Here is a tiny trained network, its code and every weight. The questions are about switching its units off for an input and a class, where a switched-off unit gives its printed mean instead of its output.

import numpy as np


def w(rows, s, z=0):
    codes = np.array(rows[::2]) - 128.0
    scale = np.full(codes.shape[1], s)
    scale[-1] = z or s
    return codes * scale


def f(y):
    return y / 2 * (1 + np.tanh(0.7978845608 * (y + 0.044715 * y**3)))


def log_softmax(a):
    a = a - a.max(-1, keepdims=True)
    return a - np.log(np.exp(a).sum(-1, keepdims=True))


def net(x, mask):
    res = np.array(x, float).reshape(1, 2) / 4 @ E
    y = f(res @ A[0][:, :-1].T + A[0][:, -1])
    res = res + np.where(mask, y, B[0][:, -1]) @ B[0][:, :-1]
    return log_softmax(res[-1] @ U[:, :-1].T + U[:, -1])


A, B = {}, {}
E = w([
[104,72,166,216,88,224,244,77],'x0',
[150,122,225,5,254,207,94,69],'x1',
],0.0083)
A[0] = w([
[155,164,135,77,180,114,47,142,190],'neuron 0',
[151,147,147,73,180,115,84,135,235],'neuron 1',
[113,131,30,174,69,74,128,174,252],'neuron 2',
[104,74,165,148,110,226,178,82,123],'neuron 3',
[133,111,236,110,168,253,132,13,206],'neuron 4',
[104,132,44,173,92,68,119,162,193],'neuron 5',
[141,145,137,99,163,110,87,147,151],'neuron 6',
[136,164,123,99,159,129,68,134,150],'neuron 7',
[133,109,117,126,128,122,124,116,131],'neuron 8',
[112,90,163,167,106,177,185,105,221],'neuron 9',
],0.013,0.0041)
B[0] = w([
[151,36,137,116,165,90,158,95,220],'neuron 0',
[131,60,136,123,203,136,166,116,211],'neuron 1',
[154,156,17,138,98,111,79,222,230],'neuron 2',
[85,184,224,175,162,208,152,72,200],'neuron 3',
[181,146,36,219,201,153,87,247,252],'neuron 4',
[146,147,65,132,111,104,114,160,210],'neuron 5',
[134,52,147,120,152,107,164,98,177],'neuron 6',
[117,60,149,106,170,91,188,114,182],'neuron 7',
[136,121,131,132,120,132,129,129,128],'neuron 8',
[133,185,170,129,118,168,129,104,193],'neuron 9',
],0.012,0.018)
U = w([
[131,188,156,165,131,188,118,141,242],'0',
[141,166,69,125,62,93,67,191,128],'1',
[118,98,252,78,132,111,138,63,4],'2',
[154,95,97,134,166,115,121,155,188],'3',
[95,148,147,128,121,118,122,116,11],'4',
],0.014,0.0032)

Each question gives the input, the list of numbers given to net, and the class t.
The units are the neurons (one row each of A and B). Each row of codes is followed by its name. A weight is (code - 128) times the scale printed after its matrix; where a second scale follows, it is the last column's (A, B and U).
mask holds one flag per neuron, in row order. A switched-off neuron (its flag False) gives its mean, the last column of its row in B, instead of its output. The means were averaged over made-up inputs and are rounded, as every weight is.
A unit's drop is (log p(t) with every unit on - log p(t) with that unit switched off) / (log p(t) with every unit on - log p(t) with every unit switched off).
The circuit of an input: a set's keep is (log p(t) with only the set's units on - log p(t) with every unit switched off) / (log p(t) with every unit on - log p(t) with every unit switched off). Starting from all 10 units, units are removed one at a time, each time the one whose removal leaves the highest keep (on an exact tie, the one counted first), for as long as the keep stays at least 0.8.
circuit, biggest first: the units of the circuit, biggest drop first
most important unit: the unit with the biggest drop
top k neurons: the k neurons with the biggest drops, biggest first
drop of u: that unit's drop, to one decimal
input [4,-5], class 1: most important unit => neuron 2
input [-6,1], class 2: circuit, biggest first => [neuron 4; neuron 2]
input [5,-4], class 0: circuit, biggest first => [neuron 3; neuron 9]
input [-8,-4], class 1: top 2 neurons => [neuron 2; neuron 5]
input [-2,1], class 2: circuit, biggest first => [neuron 4; neuron 2]
input [6,-5], class 0: top 3 neurons => [neuron 3; neuron 9; neuron 4]
input [-4,1], class 2: top 2 neurons => [neuron 4; neuron 2]
input [7,-7], class 1: top 2 neurons => [neuron 2; neuron 5]
input [-5,1], class 2: drop of neuron 2 => 0.2
input [4,8], class 0: drop of neuron 3 => 0.7
input [-5,-5], class 1: drop of neuron 3 => 0.0
input [-7,4], class 2: drop of neuron 4 => 0.2
